Below are the code and all the weights of a small trained network. Each question names an input and a target symbol and asks about switching units off, where a switched-off unit gives its printed mean instead of its output.

import numpy as np


def w(rows, s, z=0):
    codes = np.array(rows[::2]) - 128.0
    scale = np.full(codes.shape[1], s)
    scale[-1] = z or s
    return codes * scale


def f(y):
    return y / 2 * (1 + np.tanh(0.7978845608 * (y + 0.044715 * y**3)))


def softmax(a):
    e = np.exp(a - a.max(-1, keepdims=True))
    return e / e.sum(-1, keepdims=True)


def log_softmax(a):
    a = a - a.max(-1, keepdims=True)
    return a - np.log(np.exp(a).sum(-1, keepdims=True))


def net(x, mask):
    ids = ['αβγεθλμξστψ'.index(c) for c in x.split()]
    T = len(ids)
    res = E[ids] + P[:T]
    r = res
    for j in range(3):
        rows = slice(3 * j, 3 * j + 3)
        q, k, v = (r @ M[0][rows].T for M in (Q, K, V))
        z = softmax(np.where(np.tri(T) > 0, q @ k.T / 3**0.5, -1e9)) @ v
        o = O[0][rows]
        res = res + np.where(mask[j], z, o[:, -1]) @ o[:, :-1]
    y = f(res @ A[0][:, :-1].T + A[0][:, -1])
    res = res + np.where(mask[3:15], y, B[0][:, -1]) @ B[0][:, :-1]
    return log_softmax(res[-1] @ U[:, :-1].T + U[:, -1])


Q, K, V, O, A, B = {}, {}, {}, {}, {}, {}
E = w([
[148,116,114,168],'α',
[167,186,174,189],'β',
[137,131,145,89],'γ',
[138,120,201,124],'ε',
[63,108,149,83],'θ',
[162,154,132,122],'λ',
[155,131,126,155],'μ',
[151,88,119,159],'ξ',
[143,181,113,98],'σ',
[146,132,83,133],'τ',
[141,8,108,146],'ψ',
],0.013)
P = w([
[128,144,161,110],'0',
[152,115,155,141],'1',
[98,117,118,252],'2',
[86,143,136,103],'3',
[141,103,137,124],'4',
[52,115,97,217],'5',
],0.015)
Q[0] = w([
[169,198,172,16],'head 1',
[62,116,212,123],'head 1',
[40,159,116,182],'head 1',
[2,223,194,144],'head 2',
[225,170,33,113],'head 2',
[114,159,2,124],'head 2',
[210,105,198,51],'head 3',
[240,87,161,116],'head 3',
[103,67,105,82],'head 3',
],0.022)
K[0] = w([
[153,183,252,177],'head 1',
[211,162,93,164],'head 1',
[155,145,39,76],'head 1',
[5,161,89,88],'head 2',
[205,101,50,175],'head 2',
[187,188,52,139],'head 2',
[67,118,233,123],'head 3',
[116,124,238,181],'head 3',
[47,104,125,137],'head 3',
],0.024)
V[0] = w([
[92,166,123,98],'head 1',
[105,47,88,99],'head 1',
[96,122,201,135],'head 1',
[146,93,120,110],'head 2',
[142,102,127,161],'head 2',
[136,98,150,106],'head 2',
[132,124,8,84],'head 3',
[73,59,109,87],'head 3',
[170,117,179,137],'head 3',
],0.014)
O[0] = w([
[130,117,203,148,72],'head 1',
[234,84,66,99,103],'head 1',
[70,91,131,89,177],'head 1',
[149,90,108,100,114],'head 2',
[196,106,121,139,142],'head 2',
[128,119,99,91,142],'head 2',
[179,164,254,193,2],'head 3',
[127,33,192,115,72],'head 3',
[152,120,62,117,187],'head 3',
],0.012,0.005)
A[0] = w([
[159,190,178,4,138],'neuron 1',
[168,138,134,143,177],'neuron 2',
[187,124,130,171,77],'neuron 3',
[110,67,113,152,130],'neuron 4',
[111,140,125,157,84],'neuron 5',
[188,109,142,142,10],'neuron 6',
[140,100,186,88,119],'neuron 7',
[158,173,201,20,59],'neuron 8',
[127,130,138,176,130],'neuron 9',
[181,128,138,93,65],'neuron 10',
[128,88,136,76,182],'neuron 11',
[91,93,129,165,109],'neuron 12',
],0.023,0.011)
B[0] = w([
[222,181,139,75,173],'neuron 1',
[181,163,190,208,157],'neuron 2',
[151,49,135,65,160],'neuron 3',
[137,176,168,176,236],'neuron 4',
[133,118,182,90,159],'neuron 5',
[67,165,38,133,141],'neuron 6',
[146,189,180,151,140],'neuron 7',
[96,34,11,250,147],'neuron 8',
[59,147,138,100,176],'neuron 9',
[183,148,122,90,142],'neuron 10',
[97,74,149,98,248],'neuron 11',
[181,127,100,98,176],'neuron 12',
],0.026,0.011)
U = w([
[109,190,33,89,223],'α',
[151,253,143,230,199],'β',
[209,60,146,236,157],'γ',
[230,87,89,62,99],'ε',
[128,143,100,152,222],'θ',
[67,37,95,134,236],'λ',
[213,244,122,51,2],'μ',
[155,130,239,110,77],'ξ',
[73,251,159,99,163],'σ',
[158,156,117,10,3],'τ',
[215,179,48,123,99],'ψ',
],0.0049,0.0035)

Each question gives the input, a string of symbols that net reads in full, and the target symbol t.
The units are the heads (3 rows each of Q, K, V and O) and the neurons (one row each of A and B). Each row of codes is followed by its name. A weight is (code - 128) times the scale printed after its matrix; where a second scale follows, it is the last column's (O, A, B and U).
mask holds one flag per unit, heads first, then neurons. A switched-off unit (its flag False) gives its mean, the last column of its rows in O or B, instead of its output. The means were averaged over made-up inputs and are rounded, as every weight is.
A unit's drop is (log p(t) with every unit on - log p(t) with that unit switched off) / (log p(t) with every unit on - log p(t) with every unit switched off).
The circuit of an input: a set's keep is (log p(t) with only the set's units on - log p(t) with every unit switched off) / (log p(t) with every unit on - log p(t) with every unit switched off). Starting from the 12 units with the biggest drops (on a tie, the unit counted first), units are removed one at a time, each time the one whose removal leaves the highest keep (on an exact tie, the one counted first), for as long as the keep stays at least 0.8.
circuit, biggest first: the units of the circuit, biggest drop first
unit that matters most: the unit with the biggest drop
top k neurons: the k neurons with the biggest drops, biggest first
which heads matter: for each layer, one digit per head in row order, 1 if its drop is at least 0.15 and else 0, layers parted by /
input α σ σ ψ ξ ε, target γ: unit that matters most	head 1
input μ γ ξ ε ξ, target λ: top 3 neurons	(neuron 11; neuron 1; neuron 2)
input λ μ γ γ, target ε: circuit, biggest first	(neuron 1; neuron 8; head 3)
input ξ ξ σ σ σ γ, target σ: circuit, biggest first	(neuron 9; head 3; head 1)
input σ ψ α, target γ: circuit, biggest first	(head 1; neuron 3; neuron 2; neuron 4)
input ε ξ ξ ψ τ, target ε: top 2 neurons	(neuron 10; neuron 11)
input σ ξ μ σ σ, target μ: top 4 neurons	(neuron 8; neuron 1; neuron 11; neuron 4)
input ξ τ ξ, target ξ: top 3 neurons	(neuron 3; neuron 9; neuron 2)
input θ ε ξ σ β, target α: which heads matter	001
input σ α β β θ, target ξ: top 3 neurons	(neuron 11; neuron 7; neuron 4)
input β ε ξ ε ξ μ, target β: circuit, biggest first	(neuron 11; neuron 4)
input β ξ μ ξ γ σ, target σ: which heads matter	011
input ξ β ξ ξ ε γ, target β: which heads matter	110
input ε β β ξ σ, target α: unit that matters most	head 3
input μ ξ ξ ε, target τ: which heads matter	011
input μ γ ξ ξ, target λ: circuit, biggest first	(neuron 1; neuron 2)
input ξ γ ξ λ ξ γ, target β: circuit, biggest first	(neuron 11; neuron 3)
input λ ε ξ, target β: which heads matter	000
input σ τ ξ σ, target ψ: which heads matter	001
input ψ γ β ξ τ, target α: which heads matter	001
input β ε ψ λ, target μ: top 3 neurons	(neuron 1; neuron 11; neuron 8)
input σ ψ α β ξ α, target β: circuit, biggest first	(neuron 4)
